Below are the code and all the weights of a small trained network. Each question names an input and a class and asks about switching units off, where a switched-off unit gives its printed mean instead of its output.

import numpy as np


def w(rows, s, z=0):
    codes = np.array(rows[::2]) - 128.0
    scale = np.full(codes.shape[1], s)
    scale[-1] = z or s
    return codes * scale


def norm(h):
    return h / np.sqrt((h * h).mean(-1, keepdims=True) + 1e-5)


def f(y):
    return y / 2 * (1 + np.tanh(0.7978845608 * (y + 0.044715 * y**3)))


def log_softmax(a):
    a = a - a.max(-1, keepdims=True)
    return a - np.log(np.exp(a).sum(-1, keepdims=True))


def net(x, mask):
    res = np.array(x, float).reshape(1, 7) / 4 @ E
    u = 0
    for l in range(3):
        y = f(norm(res) @ A[l][:, :-1].T + A[l][:, -1])
        res = res + np.where(mask[u : u + 6], y, B[l][:, -1]) @ B[l][:, :-1]
        u += 6
    return log_softmax(norm(res)[-1] @ U[:, :-1].T + U[:, -1])


A, B = {}, {}
E = w([
[167,230,113,114],'x0',
[52,163,2,104],'x1',
[129,26,163,88],'x2',
[201,121,82,247],'x3',
[120,75,134,88],'x4',
[97,129,131,148],'x5',
[112,71,244,223],'x6',
],0.0064)
A[0] = w([
[15,144,128,153,108],'0.n1',
[93,84,171,195,69],'0.n2',
[52,128,125,162,4],'0.n3',
[131,52,138,63,195],'0.n4',
[86,148,80,88,147],'0.n5',
[91,2,57,114,70],'0.n6',
],0.011,0.0033)
B[0] = w([
[71,206,172,178,204],'0.n1',
[86,67,188,178,222],'0.n2',
[98,79,134,156,133],'0.n3',
[56,66,2,71,255],'0.n4',
[97,194,211,141,231],'0.n5',
[135,114,52,181,248],'0.n6',
],0.007,0.0038)
A[1] = w([
[65,236,16,135,64],'1.n1',
[159,3,239,157,7],'1.n2',
[96,78,93,168,151],'1.n3',
[92,182,51,193,124],'1.n4',
[204,63,106,35,126],'1.n5',
[75,143,63,151,94],'1.n6',
],0.0075,0.0016)
B[1] = w([
[164,94,171,177,254],'1.n1',
[136,127,201,245,213],'1.n2',
[176,130,179,131,177],'1.n3',
[136,159,100,150,202],'1.n4',
[133,94,147,75,154],'1.n5',
[164,121,136,174,172],'1.n6',
],0.012,0.0046)
A[2] = w([
[117,179,165,193,175],'2.n1',
[99,47,56,107,66],'2.n2',
[79,172,106,71,70],'2.n3',
[251,188,151,92,189],'2.n4',
[162,90,91,168,2],'2.n5',
[139,112,184,191,146],'2.n6',
],0.011,0.00099)
B[2] = w([
[105,117,110,8,255],'2.n1',
[183,120,113,112,182],'2.n2',
[139,106,189,105,151],'2.n3',
[192,125,53,161,197],'2.n4',
[101,128,106,82,164],'2.n5',
[255,121,146,89,238],'2.n6',
],0.0099,0.0056)
U = w([
[89,115,122,50,109],'0',
[18,229,134,121,94],'1',
[139,40,83,135,155],'2',
[191,217,9,157,163],'3',
[138,121,240,189,170],'4',
[88,75,83,55,2],'5',
],0.015,0.0095)

Each question gives the input, the list of numbers given to net, and the class t.
The units are the neurons (one row each of A and B). Each row of codes is followed by its name. A weight is (code - 128) times the scale printed after its matrix; where a second scale follows, it is the last column's (A, B and U).
mask holds one flag per neuron, layer by layer. A switched-off neuron (its flag False) gives its mean, the last column of its row in B, instead of its output. The means were averaged over made-up inputs and are rounded, as every weight is.
A unit's drop is (log p(t) with every unit on - log p(t) with that unit switched off) / (log p(t) with every unit on - log p(t) with every unit switched off).
The circuit of an input: a set's keep is (log p(t) with only the set's units on - log p(t) with every unit switched off) / (log p(t) with every unit on - log p(t) with every unit switched off). Starting from the 12 units with the biggest drops (on a tie, the unit counted first), units are removed one at a time, each time the one whose removal leaves the highest keep (on an exact tie, the one counted first), for as long as the keep stays at least 0.8.
circuit, biggest first: the units of the circuit, biggest drop first
most important unit: the unit with the biggest drop
top k neurons: the k neurons with the biggest drops, biggest first
top k neurons in layer l: the k neurons of layer l with the biggest drops, biggest first
drop when u is switched off: that unit's drop, to one decimal
input [3,0,-8,-3,0,3,6], class 1: circuit, biggest first => (2.n1 0.n1)
input [7,8,-3,-4,5,-2,2], class 1: top 2 neurons => (0.n5 2.n6)
input [7,-5,-5,-3,-6,-6,6], class 3: most important unit => 2.n4
input [-6,8,2,-4,-1,2,-1], class 3: circuit, biggest first => (0.n6 0.n2)
input [1,-4,-2,-4,-4,-3,-2], class 3: top 3 neurons => (2.n4 0.n4 2.n1)
input [8,2,-1,0,3,-1,6], class 3: top 2 neurons => (0.n2 2.n4)
input [3,-5,-1,-2,-2,-6,1], class 3: circuit, biggest first => (2.n4 1.n1)
input [-4,-3,-8,-1,4,8,-4], class 1: circuit, biggest first => (0.n5 0.n1)
input [-5,8,-8,-1,0,6,6], class 1: top 2 neurons in layer 1 => (1.n2 1.n4)
input [7,5,-1,-8,2,1,-3], class 1: circuit, biggest first => (2.n6 0.n5)
input [-1,0,-6,-5,3,-2,-4], class 1: top 2 neurons in layer 1 => (1.n3 1.n2)
input [5,2,0,-5,3,6,-3], class 1: top 2 neurons => (2.n6 0.n5)
input [0,2,-6,-4,0,5,-4], class 1: top 3 neurons in layer 0 => (0.n5 0.n6 0.n1)
input [-8,4,-8,-3,-5,-2,2], class 1: most important unit => 0.n1
input [2,6,-4,-8,4,2,-4], class 1: drop when 2.n6 is switched off => 0.2
input [-6,8,-7,-3,0,8,-3], class 1: drop when 2.n4 is switched off => 0.1
input [6,-8,-3,1,3,-1,-2], class 3: drop when 2.n4 is switched off => 0.2
